Below are the code and all the weights of a small trained network. Each question names an input and a target symbol and asks about switching units off, where a switched-off unit gives its printed mean instead of its output.

import numpy as np


def w(rows, s, z=0):
    codes = np.array(rows[::2]) - 128.0
    scale = np.full(codes.shape[1], s)
    scale[-1] = z or s
    return codes * scale


def f(y):
    return y / 2 * (1 + np.tanh(0.7978845608 * (y + 0.044715 * y**3)))


def softmax(a):
    e = np.exp(a - a.max(-1, keepdims=True))
    return e / e.sum(-1, keepdims=True)


def log_softmax(a):
    a = a - a.max(-1, keepdims=True)
    return a - np.log(np.exp(a).sum(-1, keepdims=True))


def net(x, mask):
    ids = ['ΣΨΩαβδεηθλξπτφ'.index(c) for c in x.split()]
    T = len(ids)
    res = E[ids] + P[:T]
    r = res
    for j in range(3):
        rows = slice(4 * j, 4 * j + 4)
        q, k, v = (r @ M[0][rows].T for M in (Q, K, V))
        z = softmax(np.where(np.tri(T) > 0, q @ k.T / 4**0.5, -1e9)) @ v
        o = O[0][rows]
        res = res + np.where(mask[j], z, o[:, -1]) @ o[:, :-1]
    y = f(res @ A[0][:, :-1].T + A[0][:, -1])
    res = res + np.where(mask[3:11], y, B[0][:, -1]) @ B[0][:, :-1]
    return log_softmax(res[-1] @ U[:, :-1].T + U[:, -1])


Q, K, V, O, A, B = {}, {}, {}, {}, {}, {}
E = w([
[159,63,125,132],'Σ',
[143,120,89,36],'Ψ',
[193,154,140,183],'Ω',
[230,81,213,122],'α',
[213,127,110,88],'β',
[159,131,54,141],'δ',
[105,42,131,87],'ε',
[87,166,3,124],'η',
[74,83,71,177],'θ',
[210,60,165,180],'λ',
[169,148,73,188],'ξ',
[227,156,157,57],'π',
[123,43,139,210],'τ',
[137,79,138,254],'φ',
],0.011)
P = w([
[252,148,41,188],'0',
[148,74,27,64],'1',
[122,150,175,137],'2',
[140,78,41,79],'3',
[124,152,175,136],'4',
[135,77,49,82],'5',
[125,156,174,134],'6',
[132,69,55,81],'7',
[125,158,174,131],'8',
[130,66,54,75],'9',
[127,161,174,132],'10',
[130,64,49,66],'11',
[130,164,173,133],'12',
[140,69,41,66],'13',
],0.013)
Q[0] = w([
[78,83,105,85],'H1',
[199,81,50,112],'H1',
[145,42,79,142],'H1',
[62,160,144,125],'H1',
[43,187,190,110],'H2',
[128,57,74,95],'H2',
[154,6,55,97],'H2',
[106,103,178,82],'H2',
[196,82,59,140],'H3',
[143,47,63,152],'H3',
[195,149,30,144],'H3',
[65,178,170,198],'H3',
],0.012)
K[0] = w([
[151,129,97,106],'H1',
[251,149,79,140],'H1',
[212,117,122,154],'H1',
[55,138,85,98],'H1',
[23,101,166,89],'H2',
[130,106,76,169],'H2',
[194,97,78,140],'H2',
[149,120,127,93],'H2',
[180,147,69,207],'H3',
[150,148,111,200],'H3',
[161,124,100,143],'H3',
[32,86,154,150],'H3',
],0.015)
V[0] = w([
[144,102,67,16],'H1',
[146,13,176,205],'H1',
[107,69,161,87],'H1',
[220,162,142,233],'H1',
[74,65,64,14],'H2',
[158,37,131,128],'H2',
[125,224,246,152],'H2',
[166,196,169,90],'H2',
[105,63,240,92],'H3',
[74,123,130,215],'H3',
[142,60,68,220],'H3',
[211,156,217,90],'H3',
],0.011)
O[0] = w([
[168,140,27,103,127],'H1',
[144,46,182,175,175],'H1',
[92,83,90,103,83],'H1',
[187,136,181,127,255],'H1',
[162,145,81,130,60],'H2',
[179,80,121,161,168],'H2',
[98,134,210,62,71],'H2',
[162,148,193,46,125],'H2',
[150,72,147,87,43],'H3',
[9,74,138,187,109],'H3',
[114,124,133,187,223],'H3',
[212,139,228,58,145],'H3',
],0.012,0.015)
A[0] = w([
[154,162,152,111,80],'N1',
[126,96,79,158,49],'N2',
[119,183,132,145,254],'N3',
[67,164,162,172,130],'N4',
[129,80,179,62,114],'N5',
[78,94,32,122,250],'N6',
[135,145,191,1,167],'N7',
[141,85,36,201,19],'N8',
],0.0091,0.0046)
B[0] = w([
[128,140,172,65,173],'N1',
[115,97,125,2,173],'N2',
[61,187,142,220,169],'N3',
[67,113,201,26,175],'N4',
[85,87,41,128,178],'N5',
[94,207,205,70,168],'N6',
[64,164,76,134,210],'N7',
[94,79,90,74,253],'N8',
],0.0083,0.016)
U = w([
[173,56,45,173,133],'Σ',
[176,147,35,106,148],'Ψ',
[75,207,248,100,129],'Ω',
[180,69,224,3,158],'α',
[176,184,131,149,158],'β',
[99,156,60,224,190],'δ',
[185,20,55,46,2],'ε',
[53,226,112,146,101],'η',
[57,105,114,104,195],'θ',
[174,83,163,176,87],'λ',
[66,200,157,205,186],'ξ',
[123,217,184,41,110],'π',
[112,11,117,141,107],'τ',
[59,100,215,150,59],'φ',
],0.007,0.0067)

Each question gives the input, a string of symbols that net reads in full, and the target symbol t.
The units are the heads (4 rows each of Q, K, V and O) and the neurons (one row each of A and B). Each row of codes is followed by its name. A weight is (code - 128) times the scale printed after its matrix; where a second scale follows, it is the last column's (O, A, B and U).
mask holds one flag per unit, heads first, then neurons. A switched-off unit (its flag False) gives its mean, the last column of its rows in O or B, instead of its output. The means were averaged over made-up inputs and are rounded, as every weight is.
A unit's drop is (log p(t) with every unit on - log p(t) with that unit switched off) / (log p(t) with every unit on - log p(t) with every unit switched off).
The circuit of an input: a set's keep is (log p(t) with only the set's units on - log p(t) with every unit switched off) / (log p(t) with every unit on - log p(t) with every unit switched off). Starting from all 11 units, units are removed one at a time, each time the one whose removal leaves the highest keep (on an exact tie, the one counted first), for as long as the keep stays at least 0.8.
circuit, biggest first: the units of the circuit, biggest drop first
most important unit: the unit with the biggest drop
k most important neurons: the k neurons with the biggest drops, biggest first
which heads matter: for each layer, one digit per head in row order, 1 if its drop is at least 0.15 and else 0, layers parted by /
input θ Ψ ξ θ, target θ: 3 most important neurons	[N8; N2; N6]
input α δ λ ξ λ ε, target α: circuit, biggest first	[H3]
input θ φ α θ α ξ α θ α δ θ α Σ Ω, target θ: which heads matter	011
input ξ θ α π Ω ε Ψ φ δ, target δ: which heads matter	100
input β θ θ θ β α β Σ φ φ, target β: which heads matter	101
input Σ Ψ ε τ ξ θ π π Ψ θ α β, target Σ: which heads matter	010
input π ξ α α α τ θ θ ε, target ε: which heads matter	111
input η β θ α α Σ Ω η α Σ θ ε, target η: which heads matter	101
input π Ψ τ θ θ π λ δ τ λ Σ, target Σ: 2 most important neurons	[N4; N1]
input α λ α Ψ, target α: 2 most important neurons	[N1; N3]
input θ θ τ τ, target θ: circuit, biggest first	[H3; N8; N6; N2]
input Σ Σ α θ, target Σ: circuit, biggest first	[H2; H1; N4]
input Ω π Ψ η Σ η β τ θ, target θ: circuit, biggest first	[H1; H3]
input ε φ φ Ψ ε β θ δ β Ψ τ, target τ: circuit, biggest first	[H3; H1]
input η α β τ α α β Ω θ τ π, target π: circuit, biggest first	[N7; H2; H3]
input λ δ Ψ, target Ψ: circuit, biggest first	[H1; H2]
input τ π δ η ξ η α Ψ, target τ: circuit, biggest first	[H3; H1; H2; N8]
input η φ τ α α ξ, target η: most important neuron	[N6]
input ε Ψ ξ Ω, target ε: which heads matter	110
input ε α Ψ δ α τ ε Ψ α Ω Ω δ π, target π: circuit, biggest first	[H2; H3; N7]
input ξ Ψ Ψ α θ θ ξ τ Ω ε, target ξ: circuit, biggest first	[H3; H1]
input Σ φ α φ φ τ φ Σ θ α φ Ψ η Ψ, target Σ: most important unit	H2
